Below is a small trained network, with its code and all its weights. Each question gives an input and a class and asks what happens when units are switched off, that is, made to give their printed mean instead of their output.

import numpy as np


def w(rows, s, z=0):
    codes = np.array(rows[::2]) - 128.0
    scale = np.full(codes.shape[1], s)
    scale[-1] = z or s
    return codes * scale


def norm(h):
    return h / np.sqrt((h * h).mean(-1, keepdims=True) + 1e-5)


def f(y):
    return y / 2 * (1 + np.tanh(0.7978845608 * (y + 0.044715 * y**3)))


def log_softmax(a):
    a = a - a.max(-1, keepdims=True)
    return a - np.log(np.exp(a).sum(-1, keepdims=True))


def net(x, mask):
    res = np.array(x, float).reshape(1, 3) / 4 @ E
    u = 0
    for l in range(4):
        y = f(norm(res) @ A[l][:, :-1].T + A[l][:, -1])
        res = res + np.where(mask[u : u + 3], y, B[l][:, -1]) @ B[l][:, :-1]
        u += 3
    return log_softmax(norm(res)[-1] @ U[:, :-1].T + U[:, -1])


A, B = {}, {}
E = w([
[47,136,83],'x0',
[199,148,162],'x1',
[254,140,74],'x2',
],0.0068)
A[0] = w([
[150,132,252,96],'0.n1',
[100,104,131,3],'0.n2',
[174,201,179,191],'0.n3',
],0.011,0.0028)
B[0] = w([
[218,254,169,251],'0.n1',
[105,150,133,111],'0.n2',
[68,54,143,246],'0.n3',
],0.0087,0.0036)
A[1] = w([
[33,212,13,74],'1.n1',
[83,147,96,252],'1.n2',
[113,69,253,125],'1.n3',
],0.0071,0.0031)
B[1] = w([
[50,92,255,240],'1.n1',
[98,25,40,253],'1.n2',
[194,203,136,196],'1.n3',
],0.0094,0.0022)
A[2] = w([
[206,146,254,253],'2.n1',
[200,216,53,83],'2.n2',
[47,96,157,101],'2.n3',
],0.0095,0.0028)
B[2] = w([
[75,244,97,254],'2.n1',
[105,111,141,177],'2.n2',
[93,137,125,177],'2.n3',
],0.011,0.0068)
A[3] = w([
[206,2,61,181],'3.n1',
[206,14,224,255],'3.n2',
[57,94,147,6],'3.n3',
],0.0058,0.00046)
B[3] = w([
[225,45,157,254],'3.n1',
[215,188,102,127],'3.n2',
[65,2,87,190],'3.n3',
],0.0075,0.0018)
U = w([
[251,26,98,4],'0',
[169,230,136,232],'1',
[49,29,122,201],'2',
],0.011,0.0023)

Each question gives the input, the list of numbers given to net, and the class t.
The units are the neurons (one row each of A and B). Each row of codes is followed by its name. A weight is (code - 128) times the scale printed after its matrix; where a second scale follows, it is the last column's (A, B and U).
mask holds one flag per neuron, layer by layer. A switched-off neuron (its flag False) gives its mean, the last column of its row in B, instead of its output. The means were averaged over made-up inputs and are rounded, as every weight is.
A unit's drop is (log p(t) with every unit on - log p(t) with that unit switched off) / (log p(t) with every unit on - log p(t) with every unit switched off).
The circuit of an input: a set's keep is (log p(t) with only the set's units on - log p(t) with every unit switched off) / (log p(t) with every unit on - log p(t) with every unit switched off). Starting from all 12 units, units are removed one at a time, each time the one whose removal leaves the highest keep (on an exact tie, the one counted first), for as long as the keep stays at least 0.8.
units of the circuit, in order: the units of the circuit, biggest drop first
top k neurons: the k neurons with the biggest drops, biggest first
k most important neurons of layer l: the k neurons of layer l with the biggest drops, biggest first
drop of u: that unit's drop, to one decimal
input [3,2,0], class 2: top neuron	(0.n1)
input [-5,-6,4], class 0: units of the circuit, in order	(0.n1 2.n1)
input [8,8,6], class 0: units of the circuit, in order	(2.n1 0.n1)
input [1,2,3], class 0: units of the circuit, in order	(0.n1 2.n1)
input [0,0,8], class 0: top 2 neurons	(0.n1 2.n1)
input [-7,-6,7], class 0: top 2 neurons	(0.n1 1.n1)
input [-2,-1,-7], class 1: top 2 neurons	(1.n3 0.n3)
input [2,3,8], class 0: top 2 neurons	(0.n1 2.n1)
input [-4,-4,-6], class 1: 2 most important neurons of layer 1	(1.n3 1.n1)
input [0,-2,0], class 2: drop of 1.n1	0.1
input [2,-4,5], class 0: drop of 2.n1	1.0
input [-1,-5,5], class 0: drop of 2.n1	0.7
input [0,-1,1], class 0: 2 most important neurons of layer 0	(0.n1 0.n2)
input [5,1,5], class 0: units of the circuit, in order	(2.n1)
